Here is a tiny trained network, its code and every weight. The questions are about switching its units off for an input and a target symbol, where a switched-off unit gives its printed mean instead of its output.

import numpy as np


def w(rows, s, z=0):
    codes = np.array(rows[::2]) - 128.0
    scale = np.full(codes.shape[1], s)
    scale[-1] = z or s
    return codes * scale


def f(y):
    return np.maximum(y, 0)


def softmax(a):
    e = np.exp(a - a.max(-1, keepdims=True))
    return e / e.sum(-1, keepdims=True)


def log_softmax(a):
    a = a - a.max(-1, keepdims=True)
    return a - np.log(np.exp(a).sum(-1, keepdims=True))


def net(x, mask):
    ids = ['αβγεζηλμτφψω'.index(c) for c in x.split()]
    T = len(ids)
    res = E[ids] + P[:T]
    u = 0
    for l in range(2):
        q, k, v = (res @ M[l].T for M in (Q, K, V))
        z = softmax(np.where(np.tri(T) > 0, q @ k.T / 4**0.5, -1e9)) @ v
        res = res + np.where(mask[u], z, O[l][:, -1]) @ O[l][:, :-1]
        u += 1
        y = f(res @ A[l][:, :-1].T + A[l][:, -1])
        res = res + np.where(mask[u : u + 8], y, B[l][:, -1]) @ B[l][:, :-1]
        u += 8
    return log_softmax(res[-1] @ U[:, :-1].T + U[:, -1])


Q, K, V, O, A, B = {}, {}, {}, {}, {}, {}
E = w([
[168,79,46,99,79,129,121,149,120,155,83],'α',
[78,81,157,164,139,79,146,56,185,37,128],'β',
[161,102,121,110,165,129,168,157,144,210,181],'γ',
[103,32,127,94,173,125,155,155,181,195,173],'ε',
[152,148,52,98,153,202,88,79,176,100,114],'ζ',
[164,60,142,120,67,109,164,122,87,126,92],'η',
[195,171,60,113,161,161,135,130,145,180,165],'λ',
[120,54,145,83,119,176,117,100,150,117,92],'μ',
[130,146,6,112,147,120,147,126,168,152,123],'τ',
[69,163,142,98,48,98,60,164,126,167,185],'φ',
[109,83,108,126,209,188,107,135,192,132,158],'ψ',
[158,89,177,122,151,198,124,109,121,116,149],'ω',
],0.02)
P = w([
[106,131,126,160,132,140,139,121,112,173,133],'0',
[83,120,67,183,95,184,165,125,73,122,129],'1',
[186,116,174,98,127,86,64,120,128,159,174],'2',
[135,87,116,121,44,201,165,89,111,190,187],'3',
[198,171,170,63,125,126,163,147,253,222,75],'4',
[48,182,108,186,191,74,125,208,71,58,35],'5',
[100,145,45,113,140,160,136,104,76,108,201],'6',
],0.012)
Q[0] = w([
[233,88,170,178,150,111,95,86,163,122,73],'0.h1',
[133,52,127,249,123,235,181,102,22,86,101],'0.h1',
[168,112,152,124,194,132,85,146,13,29,78],'0.h1',
[87,161,142,187,148,137,104,249,154,142,42],'0.h1',
],0.018)
K[0] = w([
[136,84,84,105,107,143,121,81,98,119,219],'0.h1',
[191,84,112,75,251,48,100,109,92,105,82],'0.h1',
[180,69,102,167,188,154,233,93,116,111,73],'0.h1',
[173,122,146,116,110,135,176,74,226,169,91],'0.h1',
],0.02)
V[0] = w([
[159,134,103,68,176,108,193,77,85,87,160],'0.h1',
[128,98,117,121,120,154,60,117,103,130,71],'0.h1',
[52,161,118,7,113,104,145,146,105,102,155],'0.h1',
[81,78,106,95,133,125,108,165,150,139,115],'0.h1',
],0.012)
O[0] = w([
[77,154,89,47,112,115,145,91,109,162,48,76],'0.h1',
[124,136,110,111,63,180,128,166,149,126,100,139],'0.h1',
[104,132,164,254,136,114,105,108,143,184,122,132],'0.h1',
[149,78,98,154,123,147,82,134,147,144,82,255],'0.h1',
],0.0097,0.0055)
A[0] = w([
[125,129,164,149,116,127,122,78,172,59,138,63],'0.n1',
[124,194,185,101,103,107,101,163,144,122,84,115],'0.n2',
[200,254,180,217,137,179,138,59,129,95,139,1],'0.n3',
[93,203,154,108,105,113,47,124,91,131,86,38],'0.n4',
[147,153,158,154,152,114,99,155,107,109,94,132],'0.n5',
[138,244,171,137,132,108,113,153,117,155,97,87],'0.n6',
[125,115,154,95,190,182,128,185,103,153,129,77],'0.n7',
[152,83,95,95,128,142,121,87,114,108,83,71],'0.n8',
],0.0092,0.0045)
B[0] = w([
[127,98,27,97,129,140,156,162,132,138,112,165],'0.n1',
[104,175,152,151,146,114,148,143,134,122,154,140],'0.n2',
[2,178,102,48,158,127,220,184,58,56,128,186],'0.n3',
[115,129,198,190,118,109,139,145,128,140,139,134],'0.n4',
[146,158,133,114,104,150,145,155,138,124,149,163],'0.n5',
[111,88,112,195,130,104,75,118,109,116,130,144],'0.n6',
[172,141,112,105,96,123,111,102,67,120,85,198],'0.n7',
[105,144,174,174,185,103,185,119,168,135,219,253],'0.n8',
],0.0087,0.0055)
Q[1] = w([
[103,130,165,104,71,127,129,76,193,160,178],'1.h1',
[180,170,164,73,106,25,3,140,175,114,110],'1.h1',
[71,78,89,155,77,156,113,85,74,146,245],'1.h1',
[182,90,118,80,67,102,83,21,175,150,126],'1.h1',
],0.02)
K[1] = w([
[68,151,158,185,92,145,114,125,129,156,242],'1.h1',
[141,31,54,170,139,231,251,41,87,149,192],'1.h1',
[61,148,141,169,145,85,32,230,52,84,208],'1.h1',
[61,95,63,98,25,145,93,37,76,151,248],'1.h1',
],0.015)
V[1] = w([
[33,63,241,70,184,216,69,95,159,78,93],'1.h1',
[184,244,187,188,164,210,117,94,97,111,141],'1.h1',
[105,209,29,147,132,139,45,37,217,51,188],'1.h1',
[123,155,89,69,206,198,40,171,82,197,132],'1.h1',
],0.011)
O[1] = w([
[100,82,130,68,184,151,2,83,154,107,130,30],'1.h1',
[119,141,205,67,131,109,146,90,187,61,101,2],'1.h1',
[85,125,188,142,184,220,163,204,96,140,78,160],'1.h1',
[176,187,190,109,188,128,127,151,182,149,122,193],'1.h1',
],0.011,0.0083)
A[1] = w([
[224,38,109,193,105,175,103,167,214,73,110,197],'1.n1',
[94,53,184,159,106,73,163,122,194,85,103,83],'1.n2',
[139,100,129,240,126,138,112,145,179,203,119,80],'1.n3',
[40,150,138,37,85,182,101,222,126,83,32,4],'1.n4',
[110,113,130,55,117,133,70,145,158,96,157,129],'1.n5',
[91,139,162,148,167,142,198,160,121,139,104,102],'1.n6',
[96,171,147,28,138,115,222,130,151,80,79,87],'1.n7',
[254,122,108,97,188,135,168,111,162,62,143,101],'1.n8',
],0.0095,0.0045)
B[1] = w([
[169,171,122,75,138,132,88,177,126,192,127,201],'1.n1',
[139,76,90,132,99,133,116,140,94,175,113,147],'1.n2',
[123,117,162,162,132,128,105,118,104,10,109,254],'1.n3',
[110,109,98,163,83,161,170,105,159,120,196,165],'1.n4',
[127,161,165,134,130,112,150,119,150,100,58,167],'1.n5',
[162,151,140,83,142,96,102,69,164,183,98,247],'1.n6',
[118,160,78,165,148,157,64,149,59,77,176,183],'1.n7',
[76,47,160,128,118,120,155,135,107,128,166,182],'1.n8',
],0.014,0.021)
U = w([
[182,107,115,87,49,165,132,218,100,51,83,143],'α',
[80,34,79,130,145,160,81,108,45,155,44,120],'β',
[170,20,144,164,168,78,146,104,123,135,161,108],'γ',
[215,22,121,171,166,104,20,70,122,113,130,3],'ε',
[138,97,112,126,100,171,86,84,131,111,121,118],'ζ',
[160,84,89,63,42,119,76,33,61,149,87,155],'η',
[100,138,134,91,144,101,75,119,31,161,133,78],'λ',
[93,131,111,68,53,149,3,102,97,156,31,139],'μ',
[172,80,121,166,159,125,119,37,117,120,40,185],'τ',
[34,126,179,194,46,93,19,134,110,173,94,183],'φ',
[110,47,132,105,190,132,118,204,141,158,98,186],'ψ',
[130,80,138,25,83,130,93,78,63,33,91,139],'ω',
],0.0039,0.0055)

Each question gives the input, a string of symbols that net reads in full, and the target symbol t.
The units are the heads (4 rows each of Q, K, V and O) and the neurons (one row each of A and B). Each row of codes is followed by its name. A weight is (code - 128) times the scale printed after its matrix; where a second scale follows, it is the last column's (O, A, B and U).
mask holds one flag per unit, layer by layer, with each layer's heads first. A switched-off unit (its flag False) gives its mean, the last column of its rows in O or B, instead of its output. The means were averaged over made-up inputs and are rounded, as every weight is.
A unit's drop is (log p(t) with every unit on - log p(t) with that unit switched off) / (log p(t) with every unit on - log p(t) with every unit switched off).
The circuit of an input: a set's keep is (log p(t) with only the set's units on - log p(t) with every unit switched off) / (log p(t) with every unit on - log p(t) with every unit switched off). Starting from the 12 units with the biggest drops (on a tie, the unit counted first), units are removed one at a time, each time the one whose removal leaves the highest keep (on an exact tie, the one counted first), for as long as the keep stays at least 0.8.
units of the circuit, in order: the units of the circuit, biggest drop first
most important unit: the unit with the biggest drop
top k neurons: the k neurons with the biggest drops, biggest first
k most important neurons of layer l: the k neurons of layer l with the biggest drops, biggest first
drop when u is switched off: that unit's drop, to one decimal
input ψ ε ω λ, target ω: units of the circuit, in order	[1.h1; 0.h1]
input β ε τ, target ε: units of the circuit, in order	[1.h1; 0.h1]
input μ τ η ε ζ γ, target ζ: most important unit	1.n4
input γ τ τ φ ψ λ, target λ: top 3 neurons	[1.n7; 1.n6; 1.n3]
input λ α λ τ, target λ: units of the circuit, in order	[1.n7; 1.h1; 0.h1; 1.n6]
input λ α τ ε τ ω, target τ: units of the circuit, in order	[1.h1; 1.n6; 1.n1]
input ζ ε τ β τ β, target τ: units of the circuit, in order	[1.h1; 1.n6]
input ω τ ε η, target ε: units of the circuit, in order	[1.h1; 0.h1]
input μ ω λ β, target λ: top 2 neurons	[0.n1; 1.n7]
input τ ψ ζ τ τ, target τ: top 2 neurons	[1.n6; 1.n3]
input ζ λ α τ ζ, target τ: units of the circuit, in order	[1.h1; 1.n6; 0.h1; 1.n1]
input η η ε, target η: units of the circuit, in order	[1.h1; 0.n8]
input τ τ λ τ λ β, target λ: units of the circuit, in order	[1.n7; 1.h1; 0.h1]
input τ α τ β, target τ: most important unit	0.n1
input ψ ψ β ζ ψ γ, target ψ: units of the circuit, in order	[1.h1; 1.n3; 1.n6; 1.n7]
input ε α γ τ γ, target τ: 2 most important neurons of layer 1	[1.n6; 1.n3]
input ζ α λ μ ζ η, target ζ: top 2 neurons	[1.n4; 1.n7]
input τ ψ λ ω τ ζ λ, target ζ: 2 most important neurons of layer 1	[1.n4; 1.n7]
input ε η ψ ω, target ψ: drop when 1.n8 is switched off	0.1
input τ τ α α η ζ, target η: drop when 1.n6 is switched off	-0.1
input ψ ε β, target ε: units of the circuit, in order	[1.h1]
input λ γ τ λ, target τ: drop when 1.n3 is switched off	0.1
input α α η ζ β ψ ψ, target ψ: drop when 0.n5 is switched off	0.0
input τ η φ α, target α: 4 most important neurons of layer 0	[0.n8; 0.n3; 0.n4; 0.n1]
input τ α α α α, target α: 2 most important neurons of layer 1	[1.n6; 1.n3]
